Below is a small trained network, with its code and all its weights. Each question gives an input and a class and asks what happens when units are switched off, that is, made to give their printed mean instead of their output.

import numpy as np


def w(rows, s, z=0):
    codes = np.array(rows[::2]) - 128.0
    scale = np.full(codes.shape[1], s)
    scale[-1] = z or s
    return codes * scale


def f(y):
    return y / 2 * (1 + np.tanh(0.7978845608 * (y + 0.044715 * y**3)))


def log_softmax(a):
    a = a - a.max(-1, keepdims=True)
    return a - np.log(np.exp(a).sum(-1, keepdims=True))


def net(x, mask):
    res = np.array(x, float).reshape(1, 8) / 4 @ E
    y = f(res @ A[0][:, :-1].T + A[0][:, -1])
    res = res + np.where(mask, y, B[0][:, -1]) @ B[0][:, :-1]
    return log_softmax(res[-1] @ U[:, :-1].T + U[:, -1])


A, B = {}, {}
E = w([
[114,125,134,120,136],'x0',
[87,117,154,96,148],'x1',
[39,213,190,157,30],'x2',
[48,8,57,147,39],'x3',
[127,125,129,126,129],'x4',
[114,126,132,120,139],'x5',
[168,184,50,2,84],'x6',
[147,132,121,138,117],'x7',
],0.006)
A[0] = w([
[254,169,185,151,186,200],'neuron 0',
[120,134,71,58,110,52],'neuron 1',
[82,228,157,176,80,63],'neuron 2',
[186,78,86,124,198,72],'neuron 3',
[140,78,192,183,149,23],'neuron 4',
[127,175,51,114,108,25],'neuron 5',
[130,163,88,75,92,25],'neuron 6',
[151,121,33,191,72,249],'neuron 7',
[176,83,53,143,234,68],'neuron 8',
[128,167,125,117,170,55],'neuron 9',
[127,73,183,165,181,48],'neuron 10',
[180,188,180,109,193,60],'neuron 11',
[161,168,197,116,147,37],'neuron 12',
[188,73,108,102,238,77],'neuron 13',
[150,139,101,21,129,59],'neuron 14',
[156,194,148,112,222,37],'neuron 15',
[188,140,208,129,146,20],'neuron 16',
[71,76,17,148,178,110],'neuron 17',
[163,89,197,219,124,40],'neuron 18',
[117,85,193,219,206,189],'neuron 19',
[100,74,173,192,127,144],'neuron 20',
[127,171,154,127,179,253],'neuron 21',
],0.0097,0.0053)
B[0] = w([
[136,75,140,100,129,255],'neuron 0',
[138,145,69,163,186,151],'neuron 1',
[56,178,201,176,83,181],'neuron 2',
[72,185,214,187,97,181],'neuron 3',
[147,215,46,197,136,145],'neuron 4',
[69,170,81,166,197,131],'neuron 5',
[114,194,54,184,158,140],'neuron 6',
[146,65,163,79,165,221],'neuron 7',
[76,206,196,159,93,199],'neuron 8',
[83,126,81,156,113,127],'neuron 9',
[116,200,71,131,137,153],'neuron 10',
[124,57,73,140,116,184],'neuron 11',
[84,70,80,221,69,145],'neuron 12',
[47,192,203,154,76,205],'neuron 13',
[133,216,68,125,203,170],'neuron 14',
[96,2,25,207,91,174],'neuron 15',
[64,111,25,197,130,138],'neuron 16',
[135,69,155,185,90,183],'neuron 17',
[128,194,50,134,189,159],'neuron 18',
[195,159,107,78,176,239],'neuron 19',
[152,127,67,95,132,185],'neuron 20',
[185,62,187,55,137,222],'neuron 21',
],0.0081,0.0072)
U = w([
[49,174,187,218,85,124],'0',
[151,222,2,144,207,38],'1',
[94,2,66,214,79,18],'2',
[161,103,181,48,167,253],'3',
[166,109,179,59,144,229],'4',
[187,112,178,85,132,193],'5',
[166,108,172,74,148,161],'6',
[164,105,179,85,159,129],'7',
],0.0083,0.0046)

Each question gives the input, the list of numbers given to net, and the class t.
The units are the neurons (one row each of A and B). Each row of codes is followed by its name. A weight is (code - 128) times the scale printed after its matrix; where a second scale follows, it is the last column's (A, B and U).
mask holds one flag per neuron, in row order. A switched-off neuron (its flag False) gives its mean, the last column of its row in B, instead of its output. The means were averaged over made-up inputs and are rounded, as every weight is.
A unit's drop is (log p(t) with every unit on - log p(t) with that unit switched off) / (log p(t) with every unit on - log p(t) with every unit switched off).
The circuit of an input: a set's keep is (log p(t) with only the set's units on - log p(t) with every unit switched off) / (log p(t) with every unit on - log p(t) with every unit switched off). Starting from the 12 units with the biggest drops (on a tie, the unit counted first), units are removed one at a time, each time the one whose removal leaves the highest keep (on an exact tie, the one counted first), for as long as the keep stays at least 0.8.
units of the circuit, in order: the units of the circuit, biggest drop first
unit that matters most: the unit with the biggest drop
k most important neurons: the k neurons with the biggest drops, biggest first
drop of u: that unit's drop, to one decimal
input [-3,7,-7,-4,3,2,-2,-4], class 0: 3 most important neurons	(neuron 13; neuron 8; neuron 3)
input [-6,-3,7,7,-6,4,8,1], class 1: unit that matters most	neuron 6
input [-1,5,-5,3,4,6,8,-4], class 1: 2 most important neurons	(neuron 14; neuron 1)
input [1,5,-7,6,6,6,-6,3], class 0: units of the circuit, in order	(neuron 8; neuron 13)
input [-2,7,5,-8,2,-5,4,2], class 2: units of the circuit, in order	(neuron 15; neuron 12; neuron 11)
input [0,-2,-8,-1,4,-6,1,-8], class 0: units of the circuit, in order	(neuron 13; neuron 8)
input [0,-4,2,-4,1,-6,-8,1], class 1: 2 most important neurons	(neuron 18; neuron 4)
input [-5,0,7,-5,-2,7,7,-7], class 0: 3 most important neurons	(neuron 2; neuron 19; neuron 7)
input [-2,6,-3,-6,0,-2,5,-3], class 2: 4 most important neurons	(neuron 15; neuron 11; neuron 19; neuron 12)
input [-3,-8,4,7,-4,-8,1,1], class 3: 2 most important neurons	(neuron 7; neuron 15)
input [-7,-4,-2,-7,7,2,4,-7], class 2: 2 most important neurons	(neuron 15; neuron 11)
input [8,5,-8,-7,4,1,1,4], class 0: 2 most important neurons	(neuron 13; neuron 8)
input [-5,5,-6,0,3,-3,8,2], class 1: 3 most important neurons	(neuron 14; neuron 1; neuron 6)
input [2,7,-4,-7,-6,5,-6,-2], class 2: units of the circuit, in order	(neuron 15)
input [6,-1,1,-7,-3,-3,-8,0], class 1: 2 most important neurons	(neuron 19; neuron 18)
input [-8,3,-7,4,-4,8,8,8], class 1: drop of neuron 8	-0.1
input [-6,2,-7,3,2,8,8,5], class 1: drop of neuron 2	0.1
input [-5,5,1,-5,2,5,-6,-5], class 1: drop of neuron 21	-0.3
input [1,6,-8,3,-3,3,0,1], class 0: drop of neuron 20	0.0
input [1,5,-7,-6,-3,-5,-7,3], class 0: units of the circuit, in order	(neuron 13)
